Below is a small trained network, with its code and all its weights. Each question gives an input and a class and asks what happens when units are switched off, that is, made to give their printed mean instead of their output.

import numpy as np


def w(rows, s, z=0):
    codes = np.array(rows[::2]) - 128.0
    scale = np.full(codes.shape[1], s)
    scale[-1] = z or s
    return codes * scale


def norm(h):
    return h / np.sqrt((h * h).mean(-1, keepdims=True) + 1e-5)


def f(y):
    return np.maximum(y, 0)


def log_softmax(a):
    a = a - a.max(-1, keepdims=True)
    return a - np.log(np.exp(a).sum(-1, keepdims=True))


def net(x, mask):
    res = np.array(x, float).reshape(1, 4) / 4 @ E
    u = 0
    for l in range(3):
        y = f(norm(res) @ A[l][:, :-1].T + A[l][:, -1])
        res = res + np.where(mask[u : u + 3], y, B[l][:, -1]) @ B[l][:, :-1]
        u += 3
    return log_softmax(norm(res)[-1] @ U[:, :-1].T + U[:, -1])


A, B = {}, {}
E = w([
[207,103,152,82,164,67,232,199],'x0',
[163,163,206,224,107,94,157,72],'x1',
[159,58,140,140,153,229,142,254],'x2',
[212,142,180,195,220,131,218,99],'x3',
],0.0038)
A[0] = w([
[126,77,187,125,111,219,117,140,128],'L0N1',
[143,65,112,145,164,61,155,162,5],'L0N2',
[112,107,189,253,136,191,43,125,7],'L0N3',
],0.005,0.0027)
B[0] = w([
[85,151,56,89,192,249,61,181,227],'L0N1',
[54,34,209,162,199,117,61,116,173],'L0N2',
[84,253,187,206,133,246,224,185,251],'L0N3',
],0.0063,0.0024)
A[1] = w([
[42,121,143,255,57,115,54,155,49],'L1N1',
[155,48,110,129,144,128,126,192,81],'L1N2',
[155,119,110,163,66,69,131,149,1],'L1N3',
],0.0053,0.00096)
B[1] = w([
[95,78,187,192,66,49,125,156,251],'L1N1',
[246,41,51,113,121,103,186,170,220],'L1N2',
[84,118,103,66,255,228,160,85,151],'L1N3',
],0.005,0.003)
A[2] = w([
[169,93,160,98,160,118,193,143,92],'L2N1',
[170,151,185,144,151,107,167,2,41],'L2N2',
[71,122,72,60,73,90,93,100,4],'L2N3',
],0.0068,0.0026)
B[2] = w([
[139,142,213,118,105,95,100,87,242],'L2N1',
[158,135,2,193,125,98,175,166,253],'L2N2',
[111,164,133,46,154,124,71,30,217],'L2N3',
],0.0099,0.0038)
U = w([
[92,217,164,191,159,240,163,187,192],'0',
[241,59,255,94,185,31,188,158,133],'1',
[196,68,49,46,147,184,118,237,40],'2',
[90,175,95,25,126,86,54,33,207],'3',
[187,180,9,214,139,19,225,110,206],'4',
[57,161,187,190,18,86,108,111,2],'5',
],0.0099,0.0024)

Each question gives the input, the list of numbers given to net, and the class t.
The units are the neurons (one row each of A and B). Each row of codes is followed by its name. A weight is (code - 128) times the scale printed after its matrix; where a second scale follows, it is the last column's (A, B and U).
mask holds one flag per neuron, layer by layer. A switched-off neuron (its flag False) gives its mean, the last column of its row in B, instead of its output. The means were averaged over made-up inputs and are rounded, as every weight is.
A unit's drop is (log p(t) with every unit on - log p(t) with that unit switched off) / (log p(t) with every unit on - log p(t) with every unit switched off).
The circuit of an input: a set's keep is (log p(t) with only the set's units on - log p(t) with every unit switched off) / (log p(t) with every unit on - log p(t) with every unit switched off). Starting from all 9 units, units are removed one at a time, each time the one whose removal leaves the highest keep (on an exact tie, the one counted first), for as long as the keep stays at least 0.8.
units of the circuit, in order: the units of the circuit, biggest drop first
most important unit: the unit with the biggest drop
top k neurons in layer l: the k neurons of layer l with the biggest drops, biggest first
drop of u: that unit's drop, to one decimal
input [-1,3,3,-5], class 0: top neuron in layer 0	(L0N1)
input [5,-2,-5,-1], class 3: units of the circuit, in order	(L0N3, L2N3)
input [7,-2,1,-7], class 1: units of the circuit, in order	(L0N1, L2N2)
input [5,8,3,-7], class 1: units of the circuit, in order	(L0N3, L1N3)
input [-1,7,5,-8], class 0: top 2 neurons in layer 0	(L0N3, L0N1)
input [-4,-2,-8,2], class 4: top 2 neurons in layer 2	(L2N2, L2N1)
input [1,-6,4,7], class 1: top 2 neurons in layer 0	(L0N3, L0N2)
input [4,5,-1,-5], class 3: top 2 neurons in layer 0	(L0N3, L0N2)
input [-4,2,3,-4], class 0: top 2 neurons in layer 0	(L0N3, L0N1)
input [7,-8,-5,-1], class 3: top 2 neurons in layer 2	(L2N3, L2N2)
input [-7,7,-8,3], class 4: drop of L2N2	0.7
input [-6,8,3,-7], class 0: drop of L0N3	1.1
input [8,-1,3,-8], class 1: drop of L2N2	0.3
input [2,-2,1,1], class 1: most important unit	L2N1
